Below is a small trained network, with its code and all its weights. Each question gives an input and a class and asks what happens when units are switched off, that is, made to give their printed mean instead of their output.

import numpy as np


def w(rows, s, z=0):
    codes = np.array(rows[::2]) - 128.0
    scale = np.full(codes.shape[1], s)
    scale[-1] = z or s
    return codes * scale


def f(y):
    return np.maximum(y, 0)


def log_softmax(a):
    a = a - a.max(-1, keepdims=True)
    return a - np.log(np.exp(a).sum(-1, keepdims=True))


def net(x, mask):
    res = np.array(x, float).reshape(1, 4) / 4 @ E
    y = f(res @ A[0][:, :-1].T + A[0][:, -1])
    res = res + np.where(mask, y, B[0][:, -1]) @ B[0][:, :-1]
    return log_softmax(res[-1] @ U[:, :-1].T + U[:, -1])


A, B = {}, {}
E = w([
[251,174,192,129],'x0',
[205,24,131,157],'x1',
[128,126,133,124],'x2',
[181,129,73,2],'x3',
],0.0081)
A[0] = w([
[52,88,85,160,123],'n1',
[78,68,66,133,31],'n2',
[194,228,177,134,133],'n3',
[176,88,34,57,126],'n4',
[99,124,141,184,155],'n5',
[165,56,183,120,117],'n6',
[162,33,124,141,70],'n7',
[179,48,130,146,170],'n8',
[198,175,204,143,88],'n9',
[171,142,130,128,94],'n10',
[88,176,167,98,235],'n11',
[78,82,71,101,117],'n12',
[176,153,180,125,59],'n13',
[154,37,146,104,173],'n14',
[179,201,183,145,60],'n15',
[150,124,39,1,162],'n16',
[155,29,154,138,252],'n17',
[74,104,87,128,63],'n18',
[88,89,70,135,44],'n19',
[109,234,153,94,162],'n20',
[105,131,180,180,101],'n21',
[83,62,213,243,97],'n22',
[193,117,177,128,122],'n23',
],0.0091,0.0036)
B[0] = w([
[123,107,150,57,199],'n1',
[86,90,155,68,169],'n2',
[28,99,139,72,214],'n3',
[131,202,228,164,221],'n4',
[171,150,194,108,188],'n5',
[62,152,89,145,183],'n6',
[2,177,37,185,185],'n7',
[30,184,79,145,209],'n8',
[80,101,142,63,198],'n9',
[84,109,159,107,152],'n10',
[77,185,64,195,208],'n11',
[120,125,187,68,185],'n12',
[66,78,154,72,165],'n13',
[54,168,124,175,202],'n14',
[46,56,139,43,184],'n15',
[173,173,254,210,255],'n16',
[54,231,90,159,233],'n17',
[80,99,151,82,163],'n18',
[94,85,151,61,159],'n19',
[39,209,31,214,216],'n20',
[193,140,205,148,180],'n21',
[155,166,226,152,240],'n22',
[59,94,127,87,186],'n23',
],0.006,0.0071)
U = w([
[100,137,114,120,254],'0',
[45,175,39,162,53],'1',
[71,42,157,2,102],'2',
[166,162,225,161,92],'3',
[152,113,51,140,154],'4',
[205,19,23,105,80],'5',
[219,31,105,101,77],'6',
],0.0096,0.0091)

Each question gives the input, the list of numbers given to net, and the class t.
The units are the neurons (one row each of A and B). Each row of codes is followed by its name. A weight is (code - 128) times the scale printed after its matrix; where a second scale follows, it is the last column's (A, B and U).
mask holds one flag per neuron, in row order. A switched-off neuron (its flag False) gives its mean, the last column of its row in B, instead of its output. The means were averaged over made-up inputs and are rounded, as every weight is.
A unit's drop is (log p(t) with every unit on - log p(t) with that unit switched off) / (log p(t) with every unit on - log p(t) with every unit switched off).
The circuit of an input: a set's keep is (log p(t) with only the set's units on - log p(t) with every unit switched off) / (log p(t) with every unit on - log p(t) with every unit switched off). Starting from the 12 units with the biggest drops (on a tie, the unit counted first), units are removed one at a time, each time the one whose removal leaves the highest keep (on an exact tie, the one counted first), for as long as the keep stays at least 0.8.
units of the circuit, in order: the units of the circuit, biggest drop first
k most important neurons: the k neurons with the biggest drops, biggest first
drop of u: that unit's drop, to one decimal
input [6,-1,5,4], class 2: units of the circuit, in order : (n3 n15 n9)
input [0,1,3,-8], class 3: units of the circuit, in order : (n22)
input [8,-4,5,-8], class 2: 3 most important neurons : (n15 n3 n9)
input [1,-6,-2,-8], class 3: 3 most important neurons : (n22 n21 n5)
input [-7,-4,3,8], class 3: 2 most important neurons : (n16 n4)
input [-1,-3,-5,7], class 3: 2 most important neurons : (n16 n4)
input [7,5,-8,-8], class 0: 2 most important neurons : (n16 n8)
input [5,8,1,7], class 1: 2 most important neurons : (n7 n8)
input [-7,6,4,-3], class 2: units of the circuit, in order : (n1 n2)
input [5,4,-1,-2], class 2: units of the circuit, in order : (n9 n23 n16)
input [7,-7,4,6], class 1: 2 most important neurons : (n20 n11)
input [3,8,3,8], class 1: 3 most important neurons : (n7 n8 n17)
input [-5,-5,3,8], class 3: 2 most important neurons : (n16 n4)
input [0,8,-6,-7], class 1: units of the circuit, in order : (n7)
input [0,-7,1,-8], class 3: 3 most important neurons : (n22 n21 n5)
input [8,-8,7,-5], class 1: 2 most important neurons : (n20 n11)
input [-7,6,-7,8], class 3: drop of n16 : 0.8
input [-8,-2,-6,7], class 2: drop of n3 : -0.1
input [5,6,4,-4], class 1: drop of n7 : 0.2
input [-5,-2,1,1], class 2: drop of n15 : -0.1
input [-1,-1,-1,-8], class 3: most important neuron : (n22)
